Here is a tiny trained network, its code and every weight. The questions are about switching its units off for an input and a class, where a switched-off unit gives its printed mean instead of its output.

import numpy as np


def w(rows, s, z=0):
    codes = np.array(rows[::2]) - 128.0
    scale = np.full(codes.shape[1], s)
    scale[-1] = z or s
    return codes * scale


def f(y):
    return y / 2 * (1 + np.tanh(0.7978845608 * (y + 0.044715 * y**3)))


def log_softmax(a):
    a = a - a.max(-1, keepdims=True)
    return a - np.log(np.exp(a).sum(-1, keepdims=True))


def net(x, mask):
    res = np.array(x, float).reshape(1, 5) / 4 @ E
    y = f(res @ A[0][:, :-1].T + A[0][:, -1])
    res = res + np.where(mask, y, B[0][:, -1]) @ B[0][:, :-1]
    return log_softmax(res[-1] @ U[:, :-1].T + U[:, -1])


A, B = {}, {}
E = w([
[89,189,183,100,132,86,43,9],'x0',
[75,127,146,189,108,254,188,237],'x1',
[131,213,123,70,15,154,193,129],'x2',
[133,176,72,73,96,183,210,149],'x3',
[200,31,68,21,147,121,201,172],'x4',
],0.0092)
A[0] = w([
[145,92,167,176,220,72,99,118,250],'n1',
[59,211,173,18,66,161,150,33,206],'n2',
[189,151,98,141,127,149,197,215,225],'n3',
[85,145,148,249,234,129,54,127,229],'n4',
[144,56,93,85,139,71,129,102,131],'n5',
[111,144,89,55,168,173,166,138,8],'n6',
[215,100,166,39,180,99,123,52,242],'n7',
[136,139,93,143,149,134,193,216,179],'n8',
[74,107,82,206,172,70,162,146,231],'n9',
[216,111,73,54,163,151,102,174,253],'n10',
[151,140,154,142,49,136,119,49,213],'n11',
[170,125,152,76,95,157,98,101,232],'n12',
],0.011,0.0042)
B[0] = w([
[150,91,190,101,135,114,21,87,219],'n1',
[58,179,102,199,212,121,254,74,252],'n2',
[145,53,146,102,71,204,217,155,225],'n3',
[156,78,202,137,82,221,60,25,231],'n4',
[149,68,138,58,144,75,84,175,197],'n5',
[139,147,128,227,140,98,174,132,165],'n6',
[58,91,76,131,221,51,140,146,238],'n7',
[142,65,120,106,49,189,177,161,207],'n8',
[199,28,171,98,101,236,112,140,170],'n9',
[129,77,181,39,82,99,166,172,220],'n10',
[115,165,105,150,243,125,163,101,193],'n11',
[43,177,102,29,139,71,228,119,172],'n12',
],0.0094,0.017)
U = w([
[196,47,128,164,32,204,244,253,251],'0',
[83,255,176,196,150,121,219,95,89],'1',
[185,53,197,195,108,201,24,80,143],'2',
[147,28,107,87,149,8,96,174,54],'3',
],0.0087,0.0021)

Each question gives the input, the list of numbers given to net, and the class t.
The units are the neurons (one row each of A and B). Each row of codes is followed by its name. A weight is (code - 128) times the scale printed after its matrix; where a second scale follows, it is the last column's (A, B and U).
mask holds one flag per neuron, in row order. A switched-off neuron (its flag False) gives its mean, the last column of its row in B, instead of its output. The means were averaged over made-up inputs and are rounded, as every weight is.
A unit's drop is (log p(t) with every unit on - log p(t) with that unit switched off) / (log p(t) with every unit on - log p(t) with every unit switched off).
The circuit of an input: a set's keep is (log p(t) with only the set's units on - log p(t) with every unit switched off) / (log p(t) with every unit on - log p(t) with every unit switched off). Starting from all 12 units, units are removed one at a time, each time the one whose removal leaves the highest keep (on an exact tie, the one counted first), for as long as the keep stays at least 0.8.
units of the circuit, in order: the units of the circuit, biggest drop first
k most important neurons: the k neurons with the biggest drops, biggest first
drop of u: that unit's drop, to one decimal
input [6,-5,-5,-5,1], class 2: units of the circuit, in order : (n4)
input [-3,1,-1,1,-4], class 2: units of the circuit, in order : (n10 n2)
input [6,-4,-7,8,-2], class 1: 4 most important neurons : (n2 n10 n9 n8)
input [-1,4,6,-3,-3], class 1: units of the circuit, in order : (n10 n9)
input [4,-1,2,-4,-4], class 1: 2 most important neurons : (n2 n11)
input [4,8,3,-5,-4], class 2: 4 most important neurons : (n4 n12 n7 n6)
input [6,-1,4,-8,-5], class 1: 2 most important neurons : (n2 n11)
input [7,-7,-4,3,-8], class 1: drop of n7 : 0.3
input [-2,-6,1,-8,-4], class 2: drop of n1 : 0.0
input [0,1,1,4,-2], class 1: 2 most important neurons : (n10 n9)
input [3,8,-8,6,-2], class 2: drop of n4 : 0.2
